Below are the code and all the weights of a small trained network. Each question names an input and a class and asks about switching units off, where a switched-off unit gives its printed mean instead of its output.

import numpy as np


def w(rows, s, z=0):
    codes = np.array(rows[::2]) - 128.0
    scale = np.full(codes.shape[1], s)
    scale[-1] = z or s
    return codes * scale


def norm(h):
    return h / np.sqrt((h * h).mean(-1, keepdims=True) + 1e-5)


def f(y):
    return y / 2 * (1 + np.tanh(0.7978845608 * (y + 0.044715 * y**3)))


def log_softmax(a):
    a = a - a.max(-1, keepdims=True)
    return a - np.log(np.exp(a).sum(-1, keepdims=True))


def net(x, mask):
    res = np.array(x, float).reshape(1, 7) / 4 @ E
    u = 0
    for l in range(2):
        y = f(norm(res) @ A[l][:, :-1].T + A[l][:, -1])
        res = res + np.where(mask[u : u + 7], y, B[l][:, -1]) @ B[l][:, :-1]
        u += 7
    return log_softmax(norm(res)[-1] @ U[:, :-1].T + U[:, -1])


A, B = {}, {}
E = w([
[102,59,36,175,132],'x0',
[8,162,100,98,188],'x1',
[115,151,2,5,90],'x2',
[90,83,164,117,100],'x3',
[188,69,114,20,159],'x4',
[87,61,166,117,89],'x5',
[115,68,110,161,232],'x6',
],0.0042)
A[0] = w([
[134,128,33,173,106,115],'0.n1',
[74,3,193,111,173,25],'0.n2',
[242,125,241,151,69,4],'0.n3',
[228,147,130,126,26,35],'0.n4',
[105,192,79,211,121,65],'0.n5',
[248,131,180,140,39,78],'0.n6',
[62,71,150,229,32,180],'0.n7',
],0.0066,0.0024)
B[0] = w([
[46,153,122,131,190,149],'0.n1',
[254,212,218,191,154,199],'0.n2',
[149,206,14,243,93,251],'0.n3',
[177,172,149,207,161,185],'0.n4',
[127,125,181,166,230,155],'0.n5',
[197,187,75,191,141,238],'0.n6',
[138,79,110,45,240,254],'0.n7',
],0.0068,0.0031)
A[1] = w([
[247,139,98,184,8,106],'1.n1',
[2,136,92,176,138,205],'1.n2',
[213,101,167,158,203,210],'1.n3',
[145,63,116,43,177,242],'1.n4',
[156,35,140,115,9,3],'1.n5',
[78,245,198,112,173,140],'1.n6',
[104,184,53,99,47,77],'1.n7',
],0.0064,0.003)
B[1] = w([
[148,254,122,173,194,221],'1.n1',
[129,150,154,170,157,177],'1.n2',
[175,130,197,180,161,254],'1.n3',
[206,100,171,74,206,190],'1.n4',
[247,212,146,150,165,110],'1.n5',
[126,162,188,123,41,188],'1.n6',
[101,91,192,193,187,143],'1.n7',
],0.0072,0.0054)
U = w([
[31,192,238,82,21,149],'0',
[228,237,147,255,178,253],'1',
[185,38,102,19,199,186],'2',
[118,81,69,157,25,2],'3',
[18,62,3,123,208,118],'4',
[200,79,222,176,178,84],'5',
[143,34,80,156,23,2],'6',
],0.0088,0.0067)

Each question gives the input, the list of numbers given to net, and the class t.
The units are the neurons (one row each of A and B). Each row of codes is followed by its name. A weight is (code - 128) times the scale printed after its matrix; where a second scale follows, it is the last column's (A, B and U).
mask holds one flag per neuron, layer by layer. A switched-off neuron (its flag False) gives its mean, the last column of its row in B, instead of its output. The means were averaged over made-up inputs and are rounded, as every weight is.
A unit's drop is (log p(t) with every unit on - log p(t) with that unit switched off) / (log p(t) with every unit on - log p(t) with every unit switched off).
The circuit of an input: a set's keep is (log p(t) with only the set's units on - log p(t) with every unit switched off) / (log p(t) with every unit on - log p(t) with every unit switched off). Starting from the 12 units with the biggest drops (on a tie, the unit counted first), units are removed one at a time, each time the one whose removal leaves the highest keep (on an exact tie, the one counted first), for as long as the keep stays at least 0.8.
circuit, biggest first: the units of the circuit, biggest drop first
unit that matters most: the unit with the biggest drop
k most important neurons: the k neurons with the biggest drops, biggest first
k most important neurons of layer l: the k neurons of layer l with the biggest drops, biggest first
drop when u is switched off: that unit's drop, to one decimal
input [4,-3,-2,3,4,-7,4], class 2: 2 most important neurons : [0.n3; 0.n6]
input [-4,5,4,-6,3,8,-3], class 0: unit that matters most : 0.n7
input [2,-4,4,4,-1,2,8], class 2: circuit, biggest first : [0.n3; 1.n1]
input [-6,1,6,-8,6,-2,-6], class 2: 2 most important neurons : [0.n3; 0.n2]
input [8,-3,-4,-5,1,5,4], class 5: 2 most important neurons of layer 1 : [1.n3; 1.n1]
input [-2,6,-1,7,-7,5,6], class 5: circuit, biggest first : [0.n7; 0.n3; 0.n2; 1.n1]
input [6,3,3,6,5,-7,5], class 2: 2 most important neurons of layer 0 : [0.n3; 0.n6]
input [7,-4,0,5,-3,-5,1], class 2: circuit, biggest first : [0.n7; 0.n3; 1.n1]
input [-5,8,6,6,4,-5,-3], class 0: 2 most important neurons : [0.n7; 1.n6]
input [-1,-2,4,-8,8,-8,1], class 2: circuit, biggest first : [0.n3; 0.n2; 1.n1]
input [7,1,-6,-7,6,-7,6], class 5: circuit, biggest first : [0.n3; 1.n1; 0.n6]
input [7,5,-1,2,4,-6,-5], class 4: circuit, biggest first : [0.n2; 1.n1]
input [2,-7,6,8,6,6,-1], class 1: circuit, biggest first : [1.n1; 0.n7]
input [8,-3,6,-7,6,-1,-1], class 4: 2 most important neurons of layer 0 : [0.n1; 0.n2]
input [-6,8,-8,-8,-2,0,-4], class 0: unit that matters most : 1.n6
input [-4,4,4,-6,-3,1,4], class 0: 3 most important neurons of layer 0 : [0.n7; 0.n3; 0.n6]
input [8,-6,8,2,-2,-7,0], class 4: 2 most important neurons of layer 1 : [1.n3; 1.n1]
input [1,-3,-1,8,-4,2,7], class 5: 3 most important neurons : [0.n2; 0.n7; 1.n1]
input [4,1,7,4,-4,5,5], class 2: 2 most important neurons of layer 1 : [1.n4; 1.n1]
input [-1,2,-3,-4,1,0,5], class 5: 3 most important neurons of layer 0 : [0.n3; 0.n6; 0.n4]
input [0,3,-1,5,0,-8,-6], class 0: unit that matters most : 0.n3
input [1,1,5,5,-5,2,-3], class 2: 3 most important neurons : [0.n7; 0.n3; 1.n4]
input [5,2,4,2,-3,-2,-7], class 4: 2 most important neurons : [0.n2; 1.n3]
input [-8,8,-8,8,-6,-1,1], class 0: 2 most important neurons of layer 1 : [1.n6; 1.n1]
input [8,-3,8,-6,1,-7,-3], class 4: drop when 0.n1 is switched off : 0.3
input [3,3,-4,-3,-5,4,3], class 5: drop when 0.n3 is switched off : 0.2
input [-6,4,-2,-5,-3,-4,-5], class 0: unit that matters most : 1.n6
input [5,5,-7,5,-5,-2,4], class 5: drop when 0.n3 is switched off : 0.3
input [-2,-2,3,-1,8,-6,1], class 2: drop when 0.n2 is switched off : 0.3
